Here is a tiny trained network, its code and every weight. The questions are about switching its units off for an input and a target symbol, where a switched-off unit gives its printed mean instead of its output.

import numpy as np


def w(rows, s, z=0):
    codes = np.array(rows[::2]) - 128.0
    scale = np.full(codes.shape[1], s)
    scale[-1] = z or s
    return codes * scale


def norm(h):
    return h / np.sqrt((h * h).mean(-1, keepdims=True) + 1e-5)


def f(y):
    return np.maximum(y, 0)


def softmax(a):
    e = np.exp(a - a.max(-1, keepdims=True))
    return e / e.sum(-1, keepdims=True)


def log_softmax(a):
    a = a - a.max(-1, keepdims=True)
    return a - np.log(np.exp(a).sum(-1, keepdims=True))


def net(x, mask):
    ids = ['ΓΘΛΠΩαβδεζημσφψ'.index(c) for c in x.split()]
    T = len(ids)
    res = E[ids] + P[:T]
    r = norm(res)
    for j in range(2):
        rows = slice(4 * j, 4 * j + 4)
        q, k, v = (r @ M[0][rows].T for M in (Q, K, V))
        z = softmax(np.where(np.tri(T) > 0, q @ k.T / 4**0.5, -1e9)) @ v
        o = O[0][rows]
        res = res + np.where(mask[j], z, o[:, -1]) @ o[:, :-1]
    y = f(norm(res) @ A[0][:, :-1].T + A[0][:, -1])
    res = res + np.where(mask[2:14], y, B[0][:, -1]) @ B[0][:, :-1]
    return log_softmax(norm(res)[-1] @ U[:, :-1].T + U[:, -1])


Q, K, V, O, A, B = {}, {}, {}, {}, {}, {}
E = w([
[105,111,103],'Γ',
[137,173,113],'Θ',
[136,182,115],'Λ',
[134,156,110],'Π',
[164,151,134],'Ω',
[96,106,106],'α',
[93,70,104],'β',
[114,127,86],'δ',
[102,125,125],'ε',
[142,143,84],'ζ',
[117,95,97],'η',
[102,139,147],'μ',
[190,71,152],'σ',
[183,114,75],'φ',
[145,125,249],'ψ',
],0.017)
P = w([
[150,252,109],'0',
[137,198,99],'1',
[128,160,106],'2',
[117,137,95],'3',
[114,125,97],'4',
[118,115,98],'5',
[108,93,94],'6',
[92,104,81],'7',
[94,117,65],'8',
],0.0043)
Q[0] = w([
[254,72,200],'head 1',
[100,133,202],'head 1',
[104,137,130],'head 1',
[73,177,17],'head 1',
[178,79,74],'head 2',
[68,148,45],'head 2',
[71,135,180],'head 2',
[143,148,83],'head 2',
],0.0077)
K[0] = w([
[24,198,103],'head 1',
[96,115,39],'head 1',
[209,178,158],'head 1',
[193,23,201],'head 1',
[81,157,188],'head 2',
[120,114,213],'head 2',
[164,188,47],'head 2',
[2,112,91],'head 2',
],0.0069)
V[0] = w([
[77,203,236],'head 1',
[136,66,122],'head 1',
[236,38,155],'head 1',
[174,52,254],'head 1',
[48,153,203],'head 2',
[157,209,250],'head 2',
[15,164,154],'head 2',
[209,211,74],'head 2',
],0.006)
O[0] = w([
[61,147,146,104],'head 1',
[141,66,175,84],'head 1',
[238,95,131,73],'head 1',
[179,102,244,2],'head 1',
[1,140,224,100],'head 2',
[149,99,164,66],'head 2',
[96,121,238,175],'head 2',
[188,204,143,240],'head 2',
],0.0046,0.0022)
A[0] = w([
[164,68,203,247],'neuron 1',
[140,200,124,115],'neuron 2',
[203,143,74,166],'neuron 3',
[210,134,124,177],'neuron 4',
[142,80,136,252],'neuron 5',
[150,195,124,136],'neuron 6',
[174,57,88,133],'neuron 7',
[68,155,164,63],'neuron 8',
[34,89,132,188],'neuron 9',
[89,163,172,49],'neuron 10',
[54,251,159,146],'neuron 11',
[136,255,195,147],'neuron 12',
],0.0075,0.0037)
B[0] = w([
[205,216,185,207],'neuron 1',
[118,77,136,184],'neuron 2',
[173,41,157,222],'neuron 3',
[128,76,197,198],'neuron 4',
[253,144,196,209],'neuron 5',
[123,61,137,190],'neuron 6',
[207,159,180,193],'neuron 7',
[122,48,114,155],'neuron 8',
[149,56,151,219],'neuron 9',
[150,106,93,148],'neuron 10',
[122,77,202,253],'neuron 11',
[142,62,115,238],'neuron 12',
],0.0053,0.0047)
U = w([
[219,110,160,177],'Γ',
[142,99,255,184],'Θ',
[197,116,88,112],'Λ',
[60,145,108,124],'Π',
[144,120,64,110],'Ω',
[157,144,146,36],'α',
[145,101,77,88],'β',
[73,117,123,110],'δ',
[107,175,125,104],'ε',
[109,129,71,200],'ζ',
[110,65,95,61],'η',
[15,62,189,79],'μ',
[43,88,153,87],'σ',
[107,150,98,119],'φ',
[83,201,133,253],'ψ',
],0.012,0.0044)

Each question gives the input, a string of symbols that net reads in full, and the target symbol t.
The units are the heads (4 rows each of Q, K, V and O) and the neurons (one row each of A and B). Each row of codes is followed by its name. A weight is (code - 128) times the scale printed after its matrix; where a second scale follows, it is the last column's (O, A, B and U).
mask holds one flag per unit, heads first, then neurons. A switched-off unit (its flag False) gives its mean, the last column of its rows in O or B, instead of its output. The means were averaged over made-up inputs and are rounded, as every weight is.
A unit's drop is (log p(t) with every unit on - log p(t) with that unit switched off) / (log p(t) with every unit on - log p(t) with every unit switched off).
The circuit of an input: a set's keep is (log p(t) with only the set's units on - log p(t) with every unit switched off) / (log p(t) with every unit on - log p(t) with every unit switched off). Starting from the 12 units with the biggest drops (on a tie, the unit counted first), units are removed one at a time, each time the one whose removal leaves the highest keep (on an exact tie, the one counted first), for as long as the keep stays at least 0.8.
units of the circuit, in order: the units of the circuit, biggest drop first
top k neurons: the k neurons with the biggest drops, biggest first
which heads matter: for each layer, one digit per head in row order, 1 if its drop is at least 0.15 and else 0, layers parted by /
drop of u: that unit's drop, to one decimal
input σ δ μ δ, target Θ: units of the circuit, in order -> [head 1; head 2]
input ψ ψ μ Λ μ δ ψ Θ α, target Θ: units of the circuit, in order -> [head 1]
input α ψ α, target Θ: which heads matter -> 10
input ψ Π β, target Θ: which heads matter -> 11
input δ ψ ψ Ω ζ, target Θ: units of the circuit, in order -> [head 1; head 2]
input δ Γ α σ μ, target Γ: which heads matter -> 10
input Ω μ η ε, target μ: which heads matter -> 00
input Π Γ μ ψ ψ φ Π δ Λ, target Θ: which heads matter -> 10
input δ ψ Θ, target Θ: units of the circuit, in order -> [head 1; neuron 11]
input δ ψ Λ β Γ Π μ μ δ, target μ: which heads matter -> 01
input Γ η Γ μ, target μ: which heads matter -> 00
input β Π μ Γ, target μ: which heads matter -> 01
input Γ Λ μ Γ Λ, target μ: which heads matter -> 01
input ψ Λ Π, target Θ: units of the circuit, in order -> [head 1]
input Λ Ω ψ Λ, target Θ: units of the circuit, in order -> [head 1; neuron 11]
input Ω σ Λ ψ α, target Γ: drop of neuron 8 -> 0.0
input β μ σ Λ Λ ψ Π ε, target Γ: drop of neuron 5 -> 0.1
input Λ Θ Γ σ μ Γ β η, target Γ: drop of neuron 5 -> 0.1
input μ η ψ Γ Ω ψ δ, target Θ: drop of head 1 -> 1.4
input Θ ζ β ψ σ ε Π ψ Π, target Θ: top neuron -> [neuron 4]
input β Ω μ ψ β, target Θ: top 2 neurons -> [neuron 5; neuron 1]
